Below is a small trained network, with its code and all its weights. Each question gives an input and a target symbol and asks what happens when units are switched off, that is, made to give their printed mean instead of their output.

import numpy as np


def w(rows, s, z=0):
    codes = np.array(rows[::2]) - 128.0
    scale = np.full(codes.shape[1], s)
    scale[-1] = z or s
    return codes * scale


def f(y):
    return np.maximum(y, 0)


def softmax(a):
    e = np.exp(a - a.max(-1, keepdims=True))
    return e / e.sum(-1, keepdims=True)


def log_softmax(a):
    a = a - a.max(-1, keepdims=True)
    return a - np.log(np.exp(a).sum(-1, keepdims=True))


def net(x, mask):
    ids = ['βγδεημτφ'.index(c) for c in x.split()]
    T = len(ids)
    res = E[ids] + P[:T]
    r = res
    for j in range(3):
        rows = slice(3 * j, 3 * j + 3)
        q, k, v = (r @ M[0][rows].T for M in (Q, K, V))
        z = softmax(np.where(np.tri(T) > 0, q @ k.T / 3**0.5, -1e9)) @ v
        o = O[0][rows]
        res = res + np.where(mask[j], z, o[:, -1]) @ o[:, :-1]
    y = f(res @ A[0][:, :-1].T + A[0][:, -1])
    res = res + np.where(mask[3:19], y, B[0][:, -1]) @ B[0][:, :-1]
    return log_softmax(res[-1] @ U[:, :-1].T + U[:, -1])


Q, K, V, O, A, B = {}, {}, {}, {}, {}, {}
E = w([
[5,153,49,150],'β',
[143,187,71,73],'γ',
[22,53,131,81],'δ',
[62,201,129,143],'ε',
[134,135,86,44],'η',
[143,119,38,200],'μ',
[98,79,152,22],'τ',
[144,235,86,105],'φ',
],0.02)
P = w([
[5,235,2,7],'0',
[40,203,19,31],'1',
[57,182,38,42],'2',
[70,169,51,54],'3',
[81,161,67,66],'4',
[93,154,80,78],'5',
[103,150,88,89],'6',
[118,143,97,96],'7',
[131,137,112,104],'8',
[138,126,125,116],'9',
[153,118,136,121],'10',
[168,115,145,134],'11',
[185,111,140,145],'12',
[176,102,135,150],'13',
],0.0074)
Q[0] = w([
[178,7,209,168],'h0',
[133,87,128,92],'h0',
[74,97,63,107],'h0',
[116,190,129,209],'h1',
[117,46,140,84],'h1',
[107,99,30,139],'h1',
[94,83,145,178],'h2',
[56,79,158,139],'h2',
[101,165,67,156],'h2',
],0.021)
K[0] = w([
[43,205,151,23],'h0',
[103,119,163,74],'h0',
[149,102,191,155],'h0',
[75,184,251,133],'h1',
[79,13,27,184],'h1',
[240,105,222,168],'h1',
[85,14,128,166],'h2',
[24,43,88,128],'h2',
[127,177,140,216],'h2',
],0.013)
V[0] = w([
[69,152,128,106],'h0',
[197,145,163,70],'h0',
[136,67,43,130],'h0',
[203,157,124,182],'h1',
[59,143,117,196],'h1',
[97,66,116,132],'h1',
[120,200,166,56],'h2',
[101,75,254,97],'h2',
[175,129,140,198],'h2',
],0.011)
O[0] = w([
[37,128,150,128,183],'h0',
[190,108,74,96,61],'h0',
[151,76,97,248,193],'h0',
[138,198,26,126,70],'h1',
[127,189,186,171,164],'h1',
[142,125,169,99,106],'h1',
[214,125,77,193,177],'h2',
[95,36,79,218,1],'h2',
[2,188,164,136,34],'h2',
],0.008,0.015)
A[0] = w([
[170,91,157,103,203],'n0',
[157,69,135,182,2],'n1',
[181,138,159,148,203],'n2',
[152,111,221,63,118],'n3',
[157,148,153,117,50],'n4',
[180,159,110,103,87],'n5',
[172,120,247,163,173],'n6',
[89,103,142,138,69],'n7',
[201,139,138,65,87],'n8',
[152,185,148,67,159],'n9',
[152,116,184,178,218],'n10',
[171,98,165,233,124],'n11',
[188,84,108,111,169],'n12',
[44,111,125,156,79],'n13',
[130,44,164,108,50],'n14',
[122,37,121,59,135],'n15',
],0.013,0.01)
B[0] = w([
[146,61,103,72,197],'n0',
[52,179,91,74,145],'n1',
[21,82,132,191,220],'n2',
[158,159,150,223,188],'n3',
[116,116,97,176,141],'n4',
[119,107,61,178,190],'n5',
[143,136,38,137,218],'n6',
[92,141,78,105,143],'n7',
[16,177,152,130,207],'n8',
[206,76,162,82,246],'n9',
[57,49,108,62,212],'n10',
[131,206,172,93,181],'n11',
[72,146,148,91,203],'n12',
[90,134,47,182,173],'n13',
[210,254,153,125,171],'n14',
[165,117,145,230,200],'n15',
],0.0086,0.012)
U = w([
[117,6,126,100,158],'β',
[126,98,109,56,57],'γ',
[117,101,139,126,7],'δ',
[168,123,73,185,50],'ε',
[47,126,168,147,110],'η',
[160,79,198,160,255],'μ',
[116,165,246,85,239],'τ',
[172,170,101,101,106],'φ',
],0.011,0.0054)

Each question gives the input, a string of symbols that net reads in full, and the target symbol t.
The units are the heads (3 rows each of Q, K, V and O) and the neurons (one row each of A and B). Each row of codes is followed by its name. A weight is (code - 128) times the scale printed after its matrix; where a second scale follows, it is the last column's (O, A, B and U).
mask holds one flag per unit, heads first, then neurons. A switched-off unit (its flag False) gives its mean, the last column of its rows in O or B, instead of its output. The means were averaged over made-up inputs and are rounded, as every weight is.
A unit's drop is (log p(t) with every unit on - log p(t) with that unit switched off) / (log p(t) with every unit on - log p(t) with every unit switched off).
The circuit of an input: a set's keep is (log p(t) with only the set's units on - log p(t) with every unit switched off) / (log p(t) with every unit on - log p(t) with every unit switched off). Starting from the 12 units with the biggest drops (on a tie, the unit counted first), units are removed one at a time, each time the one whose removal leaves the highest keep (on an exact tie, the one counted first), for as long as the keep stays at least 0.8.
units of the circuit, in order: the units of the circuit, biggest drop first
unit that matters most: the unit with the biggest drop
top k neurons: the k neurons with the biggest drops, biggest first
heads that matter: for each layer, one digit per head in row order, 1 if its drop is at least 0.15 and else 0, layers parted by /
input ε τ β μ, target β: unit that matters most => h1
input φ μ β β ε δ β β ε γ, target η: heads that matter => 101
input η ε γ τ β ε μ β β β η, target η: heads that matter => 111
input ε τ β φ η β ε φ β τ, target η: units of the circuit, in order => [h2; n1; n9; h1]
input ε β β μ, target η: heads that matter => 100
input ε μ γ ε τ τ ε φ φ τ β ε, target η: units of the circuit, in order => [h0; n2; n9]
input β β β τ β β μ β, target β: heads that matter => 110
input β η τ, target μ: heads that matter => 000
input β η η β μ ε γ ε ε δ β γ, target η: units of the circuit, in order => [n2; n8]
input β β φ β δ μ δ, target ε: units of the circuit, in order => [h2; n13; n14]
input β β γ ε ε β φ τ ε φ φ β, target φ: heads that matter => 010
input β ε ε φ μ γ β β ε γ μ δ μ, target η: heads that matter => 000
input μ β τ η β μ β η μ γ, target β: heads that matter => 100
input γ μ φ, target ε: heads that matter => 110
input τ β η ε γ τ, target η: top 4 neurons => [n2; n12; n8; n9]
input β β ε ε β, target τ: unit that matters most => h2
input β ε γ, target γ: heads that matter => 110
input φ μ τ ε β β τ ε β φ φ, target ε: top 3 neurons => [n5; n12; n2]
input β γ φ ε τ β β β β β τ β, target μ: heads that matter => 111
input ε β η τ, target μ: heads that matter => 100
input ε β φ η, target β: top 3 neurons => [n0; n9; n5]
input η τ β τ β, target μ: heads that matter => 011
input τ τ β τ β β β τ δ, target ε: top 3 neurons => [n14; n15; n6]
input γ φ γ β ε ε ε ε ε β, target τ: unit that matters most => h0
input β ε τ μ β η β ε γ β τ τ ε, target η: top 2 neurons => [n2; n10]
input β β β ε ε δ β μ μ μ φ γ, target ε: top 2 neurons => [n5; n10]
